What each symbol does to the nodes:
&: s552->s30, s90->s346, s10->s328, s229->s32, s575->s298, s499->s90, s407->s190, s97->s10, s503->s162, s509->s619, s783->s218, s237->s677, s116->s229, s900->s665, s30->s163, s933->s237, s529->s671, s535->s477, s346->s76, s233->s269, s114->s529, s665->s835, s839->s750, s987->s144, s190->s732, s924->s169, s897->s509, s270->s568, s269->s407, s750->s783, s218->s270, s169->s491, s491->s233, s735->s746, s163->s114, s884->s575, s974->s780, s746->s839, s94->s97, s379->s503, s76->s974, s285->s897, s162->s116, s477->s314, s532->s223, s714->s946, s223->s834, s314->s774, s619->s535, s946->s94, s834->s735, s835->s884, s328->s258, s774->s933, s701->s499, s568->s285, s258->s532, s677->s249, s671->s900, s144->s972, s780->s379, s249->s924, s732->s987, s32->s714, s972->s552, s298->s701
!: s552->s503, s90->s834, s10->s314, s229->s285, s575->s328, s499->s223, s407->s90, s97->s477, s503->s218, s509->s972, s783->s269, s237->s900, s116->s568, s900->s946, s30->s162, s933->s671, s529->s32, s535->s30, s346->s735, s233->s701, s114->s229, s665->s94, s839->s491, s987->s974, s190->s346, s924->s884, s897->s144, s270->s190, s269->s499, s750->s233, s218->s407, s169->s575, s491->s298, s735->s924, s163->s116, s884->s10, s974->s839, s746->s169, s94->s535, s379->s783, s76->s746, s285->s987, s162->s270, s477->s163, s532->s237, s714->s509, s223->s677, s314->s114, s619->s552, s946->s619, s834->s249, s835->s97, s328->s774, s774->s529, s701->s532, s568->s732, s258->s933, s677->s665, s671->s714, s144->s780, s780->s750, s249->s835, s732->s76, s32->s897, s972->s379, s298->s258
@: s552->s750, s90->s237, s10->s30, s229->s190, s575->s477, s499->s933, s407->s532, s97->s552, s503->s233, s509->s974, s783->s298, s237->s32, s116->s407, s900->s897, s30->s783, s933->s229, s529->s568, s535->s379, s346->s677, s233->s328, s114->s270, s665->s509, s839->s884, s987->s735, s190->s223, s924->s94, s897->s76, s270->s499, s269->s258, s750->s575, s218->s701, s169->s97, s491->s10, s735->s665, s163->s218, s884->s535, s974->s924, s746->s835, s94->s972, s379->s491, s76->s249, s285->s346, s162->s269, s477->s503, s532->s529, s714->s987, s223->s671, s314->s162, s619->s780, s946->s144, s834->s900, s835->s619, s328->s163, s774->s116, s701->s774, s568->s90, s258->s114, s677->s714, s671->s285, s144->s746, s780->s169, s249->s946, s732->s834, s32->s732, s972->s839, s298->s314
+: s552->s535, s90->s190, s10->s575, s229->s529, s575->s491, s499->s407, s407->s270, s97->s884, s503->s30, s509->s946, s783->s503, s237->s223, s116->s114, s900->s677, s30->s477, s933->s532, s529->s933, s535->s97, s346->s732, s233->s783, s114->s774, s665->s249, s839->s780, s987->s897, s190->s568, s924->s746, s897->s714, s270->s116, s269->s218, s750->s379, s218->s162, s169->s839, s491->s750, s735->s76, s163->s314, s884->s169, s974->s144, s746->s974, s94->s835, s379->s552, s76->s987, s285->s32, s162->s163, s477->s10, s532->s499, s714->s900, s223->s90, s314->s328, s619->s94, s946->s665, s834->s346, s835->s924, s328->s298, s774->s258, s701->s269, s568->s229, s258->s701, s677->s834, s671->s237, s144->s509, s780->s972, s249->s735, s732->s285, s32->s671, s972->s619, s298->s233

The rows follow the links: the fewer symbols apart two nodes are, the more alike their rows tend to be.

Each row is also shifted at random along 4 hidden directions that mean nothing.

Name the node of each row.
-629;457;-69;-223;-109;-9;-42;458;-303;519;784;-432;527;760;377;-169;-116;-152;-111;22;257;44;121;-130;81;78;-33;-79;-63;-125;82: s532
535;-370;-388;603;-65;-92;176;-157;127;-79;54;-260;680;-270;-354;-183;170;-285;46;35;449;322;-206;33;207;284;-36;-130;584;-631;186: s946
-191;240;240;546;331;-313;-169;-426;221;-341;-754;52;-25;-411;-410;35;240;334;406;-68;-6;-10;322;10;34;236;101;258;289;-568;281: s499
-934;351;192;-123;192;23;113;-339;-248;18;-576;122;-20;237;379;190;72;625;-75;-117;-145;459;-171;-548;-193;444;181;274;-326;-24;-968: s835
233;246;-147;816;574;-278;241;-462;127;-315;-506;224;61;-501;11;39;-51;449;258;94;16;592;54;434;210;413;-108;322;-249;-787;304: s346
580;229;95;-281;-148;-509;-271;207;-63;316;186;-399;140;185;62;-582;279;-16;62;311;-74;205;576;-481;2;-178;371;25;96;89;366: s750
468;192;178;-473;-270;-228;-101;8;-95;485;364;-433;480;167;300;-479;145;-66;178;77;145;212;238;-554;-325;-132;100;101;134;-197;422: s746
694;2;97;-623;157;255;364;-280;-301;-54;197;-166;74;46;420;-231;-566;234;-533;41;-248;286;-121;156;-2;-220;-64;32;-264;500;-405: s619
-856;249;353;61;349;-356;-139;-184;40;-140;-609;-17;-28;-250;-296;-280;306;107;169;418;152;148;461;-227;308;134;209;56;247;-206;51: s701
720;-123;327;-377;-11;-146;51;117;492;233;-287;-133;-143;-416;-235;224;-257;75;42;560;-61;-84;-104;182;223;-105;-41;-123;443;585;-240: s237
-345;-45;-409;23;-131;22;229;-758;-249;-623;196;-115;267;135;42;-13;70;-338;355;-319;-246;62;-267;39;7;-114;-344;195;382;-760;149: s162
1076;-21;-85;139;532;-35;-400;172;-361;369;254;-429;97;1;30;-427;-120;274;-560;236;-185;693;732;109;235;-7;390;-6;-346;264;54: s270
572;-155;98;-753;119;313;-143;-247;-239;-76;216;-393;156;262;134;79;-406;285;-534;-217;-427;135;-87;106;-81;-130;-58;21;99;364;-559: s535
236;303;46;-32;-126;120;161;-72;-4;468;604;-207;730;466;540;29;-62;90;134;-146;511;152;-207;-205;-354;179;-234;167;-131;-368;241: s223
30;-312;-110;72;-458;-206;273;389;177;-68;-517;717;-637;-436;-22;-49;481;-350;270;101;17;-246;-256;-482;-52;-86;427;-269;-263;364;-184: s972
14;113;9;-99;-227;-165;414;691;460;360;150;388;-302;-233;286;506;-301;123;415;337;-143;-459;-392;419;259;-171;-357;-210;-425;573;-56: s169
-835;165;132;149;122;278;196;-45;-107;-46;-474;371;-161;209;477;222;-57;413;-283;-444;88;-47;-265;-269;-154;548;106;132;-539;20;-734: s900
210;-358;-47;-256;-396;164;-115;-268;122;60;-66;536;-523;-177;-29;352;-45;-101;458;20;80;-30;-649;-193;-519;-332;-315;175;-342;179;44: s190
557;214;134;-127;20;-282;229;634;-53;20;433;-75;-43;-21;391;-446;17;-83;-253;-85;-407;-277;518;121;388;-149;291;-151;-292;403;390: s568
249;69;342;-1073;-116;-272;705;18;161;107;26;-176;-68;-349;332;-418;-243;-203;-4;596;-87;90;-351;-196;319;-310;69;-226;355;852;-515: s314
-668;184;-125;530;257;1;-42;-282;-142;-527;108;44;17;36;-95;18;-80;50;159;-279;-223;24;229;589;149;-63;-199;206;-188;-603;397: s974
-257;-375;-364;250;-76;-64;-139;-156;-158;-245;116;-354;492;141;-570;-278;268;-685;-66;103;137;218;200;7;230;-12;4;-213;845;-350;101: s714
830;-119;240;-372;224;231;101;-129;-240;-251;417;-226;16;94;329;-29;-391;140;-458;-464;-321;-357;-42;355;-36;-200;-9;62;-160;293;3: s509
-372;-145;36;-457;-322;215;-91;76;-212;418;-29;476;-696;-124;144;36;-320;-1;168;627;93;655;-481;-110;-243;-406;-362;125;-618;616;-400: s407
-114;-255;-438;-230;-571;-290;260;149;-82;259;-362;612;-390;-5;566;518;393;187;495;290;-615;501;-553;-765;-229;41;116;9;-614;352;-816: s987
409;217;-349;553;-60;-100;766;344;202;281;480;-66;941;74;659;144;52;89;36;-178;402;388;-524;93;-16;612;-131;-109;-199;-575;112: s328

In each set, the symbols that take the first to the second take the third to the fourth, perhaps in another order. Give the fourth.
Answer with the node's name.
305;-153;141;-668;-161;-11;-152;4;197;53;-141;-373;86;384;-187;478;-68;180;-70;54;-629;-577;36;-75;24;-190;15;-102;614;521;-650
to -53;414;-95;-167;-61;166;277;221;-118;525;698;-302;551;318;479;-463;-131;-193;-86;128;695;223;-244;11;-20;130;-149;6;-211;-200;363
as -1162;388;449;-392;200;-110;6;-229;18;-134;-602;121;-348;-214;-264;-529;209;-44;164;392;258;-2;278;-452;32;39;311;5;235;0;29
to s233

-287;173;-298;324;15;76;-48;480;-98;275;688;-291;673;573;137;162;-33;-56;-159;-291;200;-170;156;281;269;276;-65;-123;39;-362;258
to 318;-43;295;-584;-148;-119;-131;97;393;133;-142;-237;-91;-163;-221;193;-123;66;39;442;-311;-252;-28;35;190;-201;-41;-202;638;570;-357
as 251;267;176;-423;-303;-226;-335;272;-52;203;334;-433;164;333;-27;-372;426;-198;176;-133;-165;-545;580;-437;-217;-379;324;-56;296;-157;612
to s233

-231;-180;-23;573;170;426;-206;33;46;-175;-304;425;-297;-34;-51;366;144;363;-432;-763;178;-522;-204;-25;-313;462;101;73;-362;-5;-223
to 379;-75;74;-479;215;324;-400;52;-351;-35;482;-362;26;590;188;33;-456;194;-798;-415;-529;-185;395;274;124;-302;-33;43;-113;466;-232
as -337;141;237;-41;128;-58;104;-670;127;-217;-797;139;-2;-194;133;164;246;535;179;-313;232;-59;-314;-439;-468;431;-2;371;-6;-420;-411
to s774

1157;-315;335;65;218;184;-151;-118;598;316;-285;-48;-141;-610;-552;205;-375;193;-61;485;404;36;-101;525;-62;-118;-246;-42;446;360;2
to -299;116;518;-103;188;262;257;-607;100;-308;-567;282;-162;-347;15;-91;-50;206;-28;-398;671;-200;-280;-258;-551;273;45;281;58;-367;80
as -1046;263;401;-100;127;273;125;-156;-180;-223;-365;277;-135;-48;137;-121;-35;227;-187;-215;383;-110;-177;-281;-252;259;175;92;-214;-52;-423
to s97

672;-185;313;-811;-64;315;334;-315;201;-429;324;-268;-16;61;64;-127;-282;-174;-107;-461;-184;-976;-151;94;-278;-442;-125;125;392;344;99
to -649;72;-460;77;129;-89;131;-488;-551;-352;164;-85;228;249;336;17;-58;-22;210;12;-443;730;-177;122;183;-58;-281;143;-219;-460;-286
as -668;-377;-239;237;-162;3;-654;658;-224;9;-428;351;-739;-13;-550;82;394;-233;-359;145;-171;-101;398;-383;101;-111;605;-355;-125;575;-380
to s783

-63;-134;74;-303;-313;270;174;77;187;266;142;504;-654;-183;240;388;-321;-122;418;180;234;-70;-674;161;-262;-295;-410;65;-559;431;100
to 41;47;32;674;533;-141;-318;-450;190;-354;-601;64;11;-331;-533;61;58;420;136;-62;138;112;368;322;31;324;34;275;148;-682;479
as -639;292;-443;401;48;-258;617;-134;-284;-544;19;148;179;216;625;299;17;203;596;-392;-616;105;-206;279;232;160;-242;134;-478;-600;22
to s783

-370;184;138;484;340;-332;296;-216;140;-286;-453;182;-101;-475;-114;-99;85;182;414;112;-18;69;273;252;339;139;66;64;24;-493;427
to 491;-583;19;-17;-390;117;-219;-465;168;-32;-309;482;-489;-240;-157;343;87;-96;351;-26;107;59;-505;-286;-696;-212;-181;131;-300;18;37
as 76;-481;-292;729;-62;0;-135;293;93;-141;-489;580;-403;-145;-196;502;391;113;-190;-418;-199;-187;-98;-155;-155;415;373;-129;-411;118;-373
to s314

-387;84;-261;570;366;-153;177;-410;-298;-347;-87;130;58;-95;122;122;-135;280;158;-12;-246;557;43;425;300;88;-231;239;-343;-650;192
to -237;-144;-332;436;-92;-24;-121;373;134;-83;440;-336;530;173;-510;-187;203;-563;-13;-16;255;-347;233;172;384;129;129;-356;729;-359;312
as 95;251;-76;199;31;120;262;245;-88;451;689;-252;768;218;309;-256;-296;-9;-237;259;754;575;-186;240;100;266;-160;-63;-199;-275;328
to s270

-337;288;186;422;448;-279;-106;-287;126;-317;-568;48;-212;-428;-388;-80;210;247;284;72;152;-5;351;79;155;150;120;176;206;-435;412
to -838;18;379;163;196;303;113;209;-9;-348;-194;449;-400;9;25;27;87;-72;-337;-488;464;-632;-105;-7;-112;233;227;-4;-290;99;-91
as -250;-38;292;-185;-215;150;235;530;414;238;332;329;-538;-174;141;452;-331;-89;342;207;6;-573;-390;427;80;-346;-370;-114;-317;486;316
to s314

-761;333;447;-249;-4;34;403;-306;149;-389;-538;253;-184;-104;100;-163;271;63;125;-296;362;-556;-207;-339;-346;239;190;123;-32;-126;-121
to 189;-70;-175;565;144;335;-17;194;115;225;472;-341;718;36;-286;-172;-56;-301;-313;-59;708;107;83;332;140;265;-146;-197;272;-501;519
as 232;-91;252;-66;58;154;-280;572;452;254;27;50;-483;-439;-464;231;-394;-50;6;448;206;-419;31;700;268;-266;-258;-188;99;522;174
to s575

801;87;63;-263;278;46;186;27;-144;-53;419;-225;87;87;466;-168;-416;296;-552;-137;-399;77;136;324;133;-172;10;79;-351;406;33
to 519;-530;-71;71;-358;88;-173;-276;139;-48;-495;586;-569;-496;-143;209;282;-173;330;-14;218;153;-422;-413;-665;-81;-25;86;-217;81;-74
as 635;255;186;-264;120;-402;89;546;-91;226;236;-245;16;-134;217;-782;58;-110;-98;389;-146;169;459;-83;351;-283;496;-207;14;366;606
to s269

39;-365;-378;279;-411;-204;-47;241;-15;-50;-472;525;-464;-184;-89;462;494;-2;231;-74;-279;-173;-210;-515;-217;185;305;-169;-271;277;-543
to 878;125;-39;-83;65;-238;-457;86;-180;420;184;-448;210;209;187;-92;275;370;-55;123;-479;231;642;-217;20;-47;372;-16;-37;39;67
as 550;-354;73;162;230;167;-738;157;286;350;-211;-168;-75;61;-572;805;-422;408;-253;218;-229;30;96;584;34;-9;-302;0;232;423;-342
to s97

-747;166;490;-249;91;159;154;-482;79;-286;-441;276;-266;-218;-198;-273;122;87;-174;-165;528;-310;-24;-229;-391;151;90;154;64;-107;-131
to 56;-24;183;13;112;281;-417;412;302;295;174;116;-433;-64;-326;423;-521;146;-14;358;104;-257;-96;589;179;-262;-376;-127;-164;547;66
as -496;-274;64;502;135;443;-465;389;-97;-211;-190;343;-490;-62;-414;236;75;-34;-730;-565;172;-509;201;42;-177;161;238;-51;-314;139;-210
to s933

-1009;70;-218;-79;26;7;137;-398;-593;-583;374;-142;70;200;-18;-379;-69;-471;178;-71;-242;280;106;161;252;-336;-161;100;98;-355;152
to -235;-100;84;-280;-351;312;-209;222;86;160;182;298;-638;-7;-25;304;-293;-184;330;-39;57;-325;-335;199;-283;-478;-377;40;-325;448;93
as 12;92;-37;-130;-187;62;246;306;282;418;23;460;-463;-146;489;462;-324;189;400;293;-122;38;-682;227;-92;-187;-385;26;-644;506;-134
to s258

-551;505;108;-561;-300;-26;-56;247;-279;551;715;-383;399;627;342;-431;97;-136;107;125;172;81;301;-454;-62;-135;-17;-31;50;-94;323
to -153;-132;-371;488;-90;-114;-119;370;12;33;332;-408;635;261;-420;-28;204;-576;-173;27;181;-90;139;105;373;194;133;-347;647;-432;189
as 647;-608;-178;374;-234;221;-672;-272;212;-234;-490;436;-486;-292;-599;603;524;8;88;-430;43;-285;-223;-345;-708;-8;146;184;-32;-115;-9
to s491

